Below is a small trained network, with its code and all its weights. Each question gives an input and a target symbol and asks what happens when units are switched off, that is, made to give their printed mean instead of their output.

import numpy as np


def w(rows, s, z=0):
    codes = np.array(rows[::2]) - 128.0
    scale = np.full(codes.shape[1], s)
    scale[-1] = z or s
    return codes * scale


def f(y):
    return y / 2 * (1 + np.tanh(0.7978845608 * (y + 0.044715 * y**3)))


def softmax(a):
    e = np.exp(a - a.max(-1, keepdims=True))
    return e / e.sum(-1, keepdims=True)


def log_softmax(a):
    a = a - a.max(-1, keepdims=True)
    return a - np.log(np.exp(a).sum(-1, keepdims=True))


def net(x, mask):
    ids = ['ΞΠΨημτ'.index(c) for c in x.split()]
    T = len(ids)
    res = E[ids] + P[:T]
    u = 0
    for l in range(2):
        r = res
        for j in range(3):
            rows = slice(2 * j, 2 * j + 2)
            q, k, v = (r @ M[l][rows].T for M in (Q, K, V))
            z = softmax(np.where(np.tri(T) > 0, q @ k.T / 2**0.5, -1e9)) @ v
            o = O[l][rows]
            res = res + np.where(mask[u + j], z, o[:, -1]) @ o[:, :-1]
        u += 3
        y = f(res @ A[l][:, :-1].T + A[l][:, -1])
        res = res + np.where(mask[u : u + 4], y, B[l][:, -1]) @ B[l][:, :-1]
        u += 4
    return log_softmax(res[-1] @ U[:, :-1].T + U[:, -1])


Q, K, V, O, A, B = {}, {}, {}, {}, {}, {}
E = w([
[188,72,69,195],'Ξ',
[164,124,141,47],'Π',
[167,123,249,160],'Ψ',
[86,35,104,137],'η',
[118,177,20,91],'μ',
[150,199,140,230],'τ',
],0.017)
P = w([
[10,143,180,105],'0',
[111,138,119,112],'1',
[163,123,113,113],'2',
[196,113,117,113],'3',
[217,105,128,116],'4',
[230,100,139,120],'5',
],0.011)
Q[0] = w([
[176,109,96,49],'0.h0',
[115,127,59,177],'0.h0',
[92,150,133,10],'0.h1',
[218,202,111,69],'0.h1',
[100,115,112,108],'0.h2',
[119,170,163,104],'0.h2',
],0.012)
K[0] = w([
[196,148,70,17],'0.h0',
[119,172,1,188],'0.h0',
[79,191,142,18],'0.h1',
[164,220,108,75],'0.h1',
[101,53,88,127],'0.h2',
[145,127,161,70],'0.h2',
],0.0091)
V[0] = w([
[173,54,103,24],'0.h0',
[76,77,170,159],'0.h0',
[98,105,97,193],'0.h1',
[3,137,101,89],'0.h1',
[154,63,157,191],'0.h2',
[162,98,98,47],'0.h2',
],0.0064)
O[0] = w([
[94,248,218,30,251],'0.h0',
[214,121,113,191,77],'0.h0',
[135,201,125,226,79],'0.h1',
[254,183,158,82,27],'0.h1',
[102,2,109,143,154],'0.h2',
[165,145,238,166,144],'0.h2',
],0.0048,0.0029)
A[0] = w([
[84,102,88,102,254],'0.n0',
[129,167,126,172,38],'0.n1',
[6,106,113,87,89],'0.n2',
[136,57,115,156,149],'0.n3',
],0.016,0.0018)
B[0] = w([
[91,140,21,229,168],'0.n0',
[191,159,141,189,141],'0.n1',
[46,255,224,160,161],'0.n2',
[154,41,62,110,253],'0.n3',
],0.0084,0.006)
Q[1] = w([
[115,111,133,168],'1.h0',
[106,152,63,94],'1.h0',
[154,178,126,143],'1.h1',
[106,124,112,155],'1.h1',
[166,180,193,186],'1.h2',
[249,60,90,87],'1.h2',
],0.012)
K[1] = w([
[147,102,110,159],'1.h0',
[36,173,72,109],'1.h0',
[116,151,141,65],'1.h1',
[98,159,142,168],'1.h1',
[216,70,254,206],'1.h2',
[89,223,235,25],'1.h2',
],0.009)
V[1] = w([
[144,117,176,2],'1.h0',
[68,103,197,168],'1.h0',
[150,100,95,91],'1.h1',
[58,116,96,157],'1.h1',
[140,83,146,180],'1.h2',
[167,100,99,78],'1.h2',
],0.0069)
O[1] = w([
[75,21,3,168,205],'1.h0',
[186,205,70,194,109],'1.h0',
[99,110,146,50,180],'1.h1',
[209,170,78,128,85],'1.h1',
[75,162,213,121,5],'1.h2',
[167,204,88,142,97],'1.h2',
],0.0053,0.0021)
A[1] = w([
[128,80,212,232,116],'1.n0',
[24,95,56,218,253],'1.n1',
[85,59,252,70,179],'1.n2',
[77,90,2,207,116],'1.n3',
],0.008,0.0072)
B[1] = w([
[199,210,29,204,212],'1.n0',
[253,186,251,26,254],'1.n1',
[48,52,225,241,246],'1.n2',
[140,247,248,99,218],'1.n3',
],0.0055,0.0068)
U = w([
[164,199,73,198,1],'Ξ',
[139,19,96,203,101],'Π',
[107,226,47,91,73],'Ψ',
[212,72,32,111,190],'η',
[124,235,254,136,189],'μ',
[41,62,131,80,133],'τ',
],0.0079,0.0076)

Each question gives the input, a string of symbols that net reads in full, and the target symbol t.
The units are the heads (2 rows each of Q, K, V and O) and the neurons (one row each of A and B). Each row of codes is followed by its name. A weight is (code - 128) times the scale printed after its matrix; where a second scale follows, it is the last column's (O, A, B and U).
mask holds one flag per unit, layer by layer, with each layer's heads first. A switched-off unit (its flag False) gives its mean, the last column of its rows in O or B, instead of its output. The means were averaged over made-up inputs and are rounded, as every weight is.
A unit's drop is (log p(t) with every unit on - log p(t) with that unit switched off) / (log p(t) with every unit on - log p(t) with every unit switched off).
The circuit of an input: a set's keep is (log p(t) with only the set's units on - log p(t) with every unit switched off) / (log p(t) with every unit on - log p(t) with every unit switched off). Starting from the 12 units with the biggest drops (on a tie, the unit counted first), units are removed one at a time, each time the one whose removal leaves the highest keep (on an exact tie, the one counted first), for as long as the keep stays at least 0.8.
circuit, biggest first: the units of the circuit, biggest drop first
unit that matters most: the unit with the biggest drop
top k neurons: the k neurons with the biggest drops, biggest first
top k neurons in layer l: the k neurons of layer l with the biggest drops, biggest first
heads that matter: for each layer, one digit per head in row order, 1 if its drop is at least 0.15 and else 0, layers parted by /
drop of u: that unit's drop, to one decimal
input Ψ Ψ η, target μ: circuit, biggest first -> 1.n3; 1.n1
input η Π Ψ μ, target μ: circuit, biggest first -> 0.n0; 1.n3
input Ξ μ μ Ψ Π, target τ: unit that matters most -> 1.h0
input Π Ψ μ Ξ, target μ: heads that matter -> 110 / 000
input Ψ Π Π μ τ Ψ, target η: top 2 neurons -> 1.n0; 0.n3
input Π τ Ψ μ η, target μ: heads that matter -> 000 / 000
input μ Ξ τ Ξ Π Ψ, target Π: top 3 neurons in layer 1 -> 1.n1; 1.n3; 1.n2
input τ μ Ψ τ, target η: heads that matter -> 101 / 100
input Ξ Ξ τ μ, target μ: heads that matter -> 100 / 000
input τ Π Ψ Π, target τ: heads that matter -> 100 / 010
input τ Π τ, target Ξ: heads that matter -> 110 / 100
input τ μ τ, target η: top 2 neurons -> 0.n3; 0.n2
input Π Ξ Π Ψ, target Π: top 2 neurons in layer 0 -> 0.n2; 0.n0
input Ψ Π Π Ψ Ψ Ξ, target μ: drop of 0.n2 -> -0.1
input Π τ τ, target Ξ: drop of 0.n1 -> 0.7
input Ψ η Ξ Π Ξ Ψ, target η: drop of 1.n1 -> -0.1
